Below is a small trained network, with its code and all its weights. Each question gives an input and a class and asks what happens when units are switched off, that is, made to give their printed mean instead of their output.

import numpy as np


def w(rows, s, z=0):
    codes = np.array(rows[::2]) - 128.0
    scale = np.full(codes.shape[1], s)
    scale[-1] = z or s
    return codes * scale


def f(y):
    return y / 2 * (1 + np.tanh(0.7978845608 * (y + 0.044715 * y**3)))


def log_softmax(a):
    a = a - a.max(-1, keepdims=True)
    return a - np.log(np.exp(a).sum(-1, keepdims=True))


def net(x, mask):
    res = np.array(x, float).reshape(1, 6) / 4 @ E
    y = f(res @ A[0][:, :-1].T + A[0][:, -1])
    res = res + np.where(mask, y, B[0][:, -1]) @ B[0][:, :-1]
    return log_softmax(res[-1] @ U[:, :-1].T + U[:, -1])


A, B = {}, {}
E = w([
[128,128,128],'x0',
[243,214,115],'x1',
[208,26,131],'x2',
[129,128,128],'x3',
[129,127,128],'x4',
[135,135,248],'x5',
],0.016)
A[0] = w([
[131,186,133,111],'n1',
[66,130,132,191],'n2',
[80,181,120,254],'n3',
[95,98,43,201],'n4',
[172,160,177,80],'n5',
[144,178,117,122],'n6',
[177,165,41,106],'n7',
[137,173,126,111],'n8',
[144,140,187,84],'n9',
[156,152,70,91],'n10',
[48,170,132,176],'n11',
[92,127,147,139],'n12',
[76,162,129,172],'n13',
[193,98,132,119],'n14',
[71,150,133,146],'n15',
[69,86,218,111],'n16',
[117,5,137,142],'n17',
[164,163,177,76],'n18',
[128,191,120,143],'n19',
[84,92,91,174],'n20',
[217,125,121,29],'n21',
[145,196,124,125],'n22',
[84,176,123,224],'n23',
],0.023,0.01)
B[0] = w([
[45,98,177,172],'n1',
[194,190,128,191],'n2',
[147,118,238,210],'n3',
[52,239,174,230],'n4',
[84,192,147,178],'n5',
[102,80,147,175],'n6',
[211,17,90,224],'n7',
[46,84,132,163],'n8',
[130,162,142,165],'n9',
[175,73,123,185],'n10',
[195,164,211,209],'n11',
[207,134,118,159],'n12',
[188,141,216,185],'n13',
[171,192,81,195],'n14',
[213,151,176,179],'n15',
[188,19,46,215],'n16',
[37,110,71,251],'n17',
[56,175,165,173],'n18',
[55,75,155,184],'n19',
[67,202,139,200],'n20',
[199,240,94,198],'n21',
[90,92,149,189],'n22',
[179,103,249,198],'n23',
],0.011,0.027)
U = w([
[124,220,152,160],'0',
[7,158,97,64],'1',
[103,28,156,137],'2',
[175,121,83,106],'3',
[180,100,140,83],'4',
[93,68,57,254],'5',
[19,129,175,69],'6',
],0.019,0.0068)

Each question gives the input, the list of numbers given to net, and the class t.
The units are the neurons (one row each of A and B). Each row of codes is followed by its name. A weight is (code - 128) times the scale printed after its matrix; where a second scale follows, it is the last column's (A, B and U).
mask holds one flag per neuron, in row order. A switched-off neuron (its flag False) gives its mean, the last column of its row in B, instead of its output. The means were averaged over made-up inputs and are rounded, as every weight is.
A unit's drop is (log p(t) with every unit on - log p(t) with that unit switched off) / (log p(t) with every unit on - log p(t) with every unit switched off).
The circuit of an input: a set's keep is (log p(t) with only the set's units on - log p(t) with every unit switched off) / (log p(t) with every unit on - log p(t) with every unit switched off). Starting from the 12 units with the biggest drops (on a tie, the unit counted first), units are removed one at a time, each time the one whose removal leaves the highest keep (on an exact tie, the one counted first), for as long as the keep stays at least 0.8.
circuit, biggest first: the units of the circuit, biggest drop first
k most important neurons: the k neurons with the biggest drops, biggest first
drop of u: that unit's drop, to one decimal
input [8,-7,0,3,-6,-4], class 0: circuit, biggest first	(n2)
input [-4,4,-2,2,4,0], class 2: 2 most important neurons	(n4 n20)
input [0,0,1,0,-6,-3], class 1: circuit, biggest first	(n11 n23)
input [-7,2,8,-2,-1,-5], class 3: 2 most important neurons	(n7 n21)
input [6,8,5,-5,4,0], class 3: 2 most important neurons	(n7 n4)
input [-1,7,3,8,7,-1], class 3: 2 most important neurons	(n7 n21)
input [1,-4,-8,0,6,0], class 0: 2 most important neurons	(n7 n2)
input [2,-4,-4,6,0,0], class 0: 4 most important neurons	(n7 n20 n10 n2)
input [-5,-5,-7,7,-6,0], class 0: 3 most important neurons	(n7 n20 n2)
input [-8,-1,1,-3,-8,-3], class 1: drop of n21	0.1
input [1,-5,8,-3,-1,1], class 5: drop of n16	0.7
input [-3,-2,6,3,-5,1], class 5: drop of n4	0.2
